-75,-4,-42,28,7,50 -> 7
0,73,-8,3,1,33 -> 1
21,10,34,-77,-41,-19 -> -41
22,29,13,22,-7,65 -> -7
13,-74,-31,-54,22,24 -> 22
-80,36,-8,-7,-31,-25 -> -31
-23,-2,33,-33,7,-69 -> 7
74,-3,-47,29,-74,-9 -> -74
---
[[196 192 195 201]
 [176 248 148 213]
 [220 193 110  57]] value 248

[7 1 5 6 6 5] value 7

[-19  -4  28 -32] value 28

[ -1 -50 -21  34 -14  -5] value 34

[[1958 2650 5940 2470 2494]
 [7734 8255 3691 7243 9374]] value 9374

[[5507 4546 4184 6150 4451 4859 7995]
 [3465 5845 2971 5481 3052 3153 6155]] value 7995

[662 322 342 810 123] value 810
---
[16 54 85 41 35 45 42] value 85

[869 429 250 807 738 908] value 429

[447 800 186 798 933] value 447

[[ 14 -11 -49  25   5 -44]
 [ 22 -47 -14  14   5  32]] value -47

[[2 1 8 7 6 7]
 [3 5 8 3 2 1]
 [4 2 4 5 8 2]] value 2

[[812 306 570 499 554 227]
 [968 124 471 727 736 144]] value 124

[11 64 73 75 63 82] value 64
---
-306  -981  -292  -637   155  -355    94
-432  -425  -317  -452  -493  -161   509
value -161

 30   41    8  -33   21   18
 14   12  -44  -26   31   22
 18   39   20    1  -11   42
value 31

-111   112    -8    15
 534  -866   369  -796
 568  -450   258   428
value 369

13  14  29  18  74  82
33  14  12  19  57  11
value 57

360  653  464  695  793  332
266  904  605  779  660  235
value 660

1  4  2  9  2
8  3  4  1  4
value 1

145   21   91  201   30
128  141  101   89   59
150  166   83   62   95
value 89

9499  4848  6613  8840
7742  2574  3259  8522
value 3259
---
[[ 22  72 -42 -38 -57]
 [-49 -50  78  22  41]
 [ 50 -12  73 -86 -64]] gives -57

[[59  0 43 64 25 13]
 [18  0 12 76 11  2]
 [65  0 49 42 30 19]] gives 13

[[ 43  -2  -8  67]
 [ -8  46  34 -15]
 [-32   5  43  21]] gives 67

[[ 61 -77 -31  62 -68 -40 -45]
 [ 67 -50 -59  64  -2 -53 -45]
 [ 65 -15  28  47 -68 -11  -7]] gives -45

[[-32  46  75   7]
 [ 16   1  34  75]
 [-77 -33 -28 -54]] gives 7

[[-33  43  18 -23  69]
 [-43  44   5 -14 -61]
 [  6  56  -9 -16  60]] gives 69

[[ 13 -78  -7  12  18 -14]
 [  2 -37 -17 -19  -7 -35]
 [-20   1  -2 -18 -23 -37]] gives -14
---
Q:
58,123,59,95,96
116,254,154,131,220
143,107,97,25,111
A: 58

Q:
731,723,901,876,906,254
148,939,48,34,51,836
A: 731

Q:
4316,5244,6473,4568
6404,6692,8822,2264
5145,8562,8046,6779
A: 4316

Q: 8,8,7,5,7,3,1
A: 8

Q: 23,202,131,99,26,148
A: 23

Q: 90,16,42,53,28,95
A: 90
---
47	17	26	-47	-3	63 >> 26
70	74	-37	46	63 >> -37
-77	70	-70	66 >> -70
-70	77	10	-45 >> 10
-55	-17	-81	-9	-47	-63 >> -81
-5	-20	36	-78 >> 36
-31	80	-6	33	-28	-19	0 >> -6
14	41	4	-65 >> 4
---
[[ 16  50  64 -61 -26  59]
 [ 51  15 -52  29   2 -37]] → 64, 59

[53 80 86 58 76 70 56] → 86, 80

[  6  -4  75 -59 -10  86  10] → 86, 75

[-35 -62  34 -14] → 34, -14

[[ 69 -86 -41 -77]
 [ 71 -38 -47 -62]] → 71, 69

[[ 31 -47  31  25  19 -26]
 [  0  -5  26  65 -51  14]
 [ -2 -39  51 -14 -16 -30]] → 65, 51

[[ 32  -4   9  13  30   6  21]
 [ 51 -22 -11 -16  49 -22 -14]
 [ 83 -67 -52 -51  80 -59 -43]] → 83, 80

[ 82  41  23 -62] → 82, 41

[[ 51  11   5  -8  33  29  34]
 [ 85 -21 -62 -12 -37  74  64]
 [  4  11 -10 -15   6  31 -24]] → 85, 74

[[  0 -38  59  62 -37]
 [-35  -4  11  11  -4]] → 62, 59
---
[30 20 33 85 57] | 85

[ 43 -38  39  -7] | -7

[ 11 237 205 198] | 198

[90 89  9 43] | 43

[ -2  26  42  -8 -34] | -8

[ -4 -28  47  -7] | -7

[[-20 -23 -33 -16  24  30 -25]
 [-34 -36 -31 -40  44  37 -24]] | -16

[8 6 7 5 2 1 4] | 5

[42 38 67 23 86 97] | 23

[[2 5 3 5 2]
 [5 8 4 2 3]
 [7 6 6 1 2]] | 5
---
-11.07    9.89  -13.88  -17.30 value -17.30

 33.82  -98.84  -49.64   14.52  -31.95  160.78 value 14.52

 0.146  -0.142  -0.030  -0.110  -0.134  -0.143  -0.094
-0.138  -0.017  -0.167  -0.081  -0.026  -0.180  -0.078
value -0.110

-156.44   129.40   -66.34  -109.67     5.17 value -109.67

 0.00   0.16   0.15  -0.13   0.12  -0.07 value -0.13

-0.149   0.144   0.140  -0.145   0.150 value -0.145

-0.107   0.030  -0.145   0.051  -0.061   0.153 value 0.051

 148.66    52.41    99.11   -88.09  -173.07   -51.02
-102.57   -44.49   102.46   107.08    87.68  -163.04
value -88.09
---
[[ 42 -29  -7  -3  51]
 [ 34  42  65  62  -2]
 [  5  -5  -7   2  -4]] → -7

[[-30   5  -2 -14  11  11]
 [-77  -2   7 -63  27  11]
 [ -7   0   2  -5   3   1]] → -14

[[ 43  44  43   0 -62 -30  46]
 [  6   7   7   0   0 -84   5]
 [-45 -46 -45   0  40  -6 -46]] → -62

[[ 43 -69  47 -22]
 [-14  38 -34 -29]
 [-36  76 -64 -33]] → -69

[[ 23 -81  61 -26]
 [ 13 -38 -82  48]
 [ 45  60  65  17]] → -81

[[-32 -50 -66  -6 -64]
 [-41 -54 -69 -19 -67]
 [ -6   4   1  18  18]] → -66
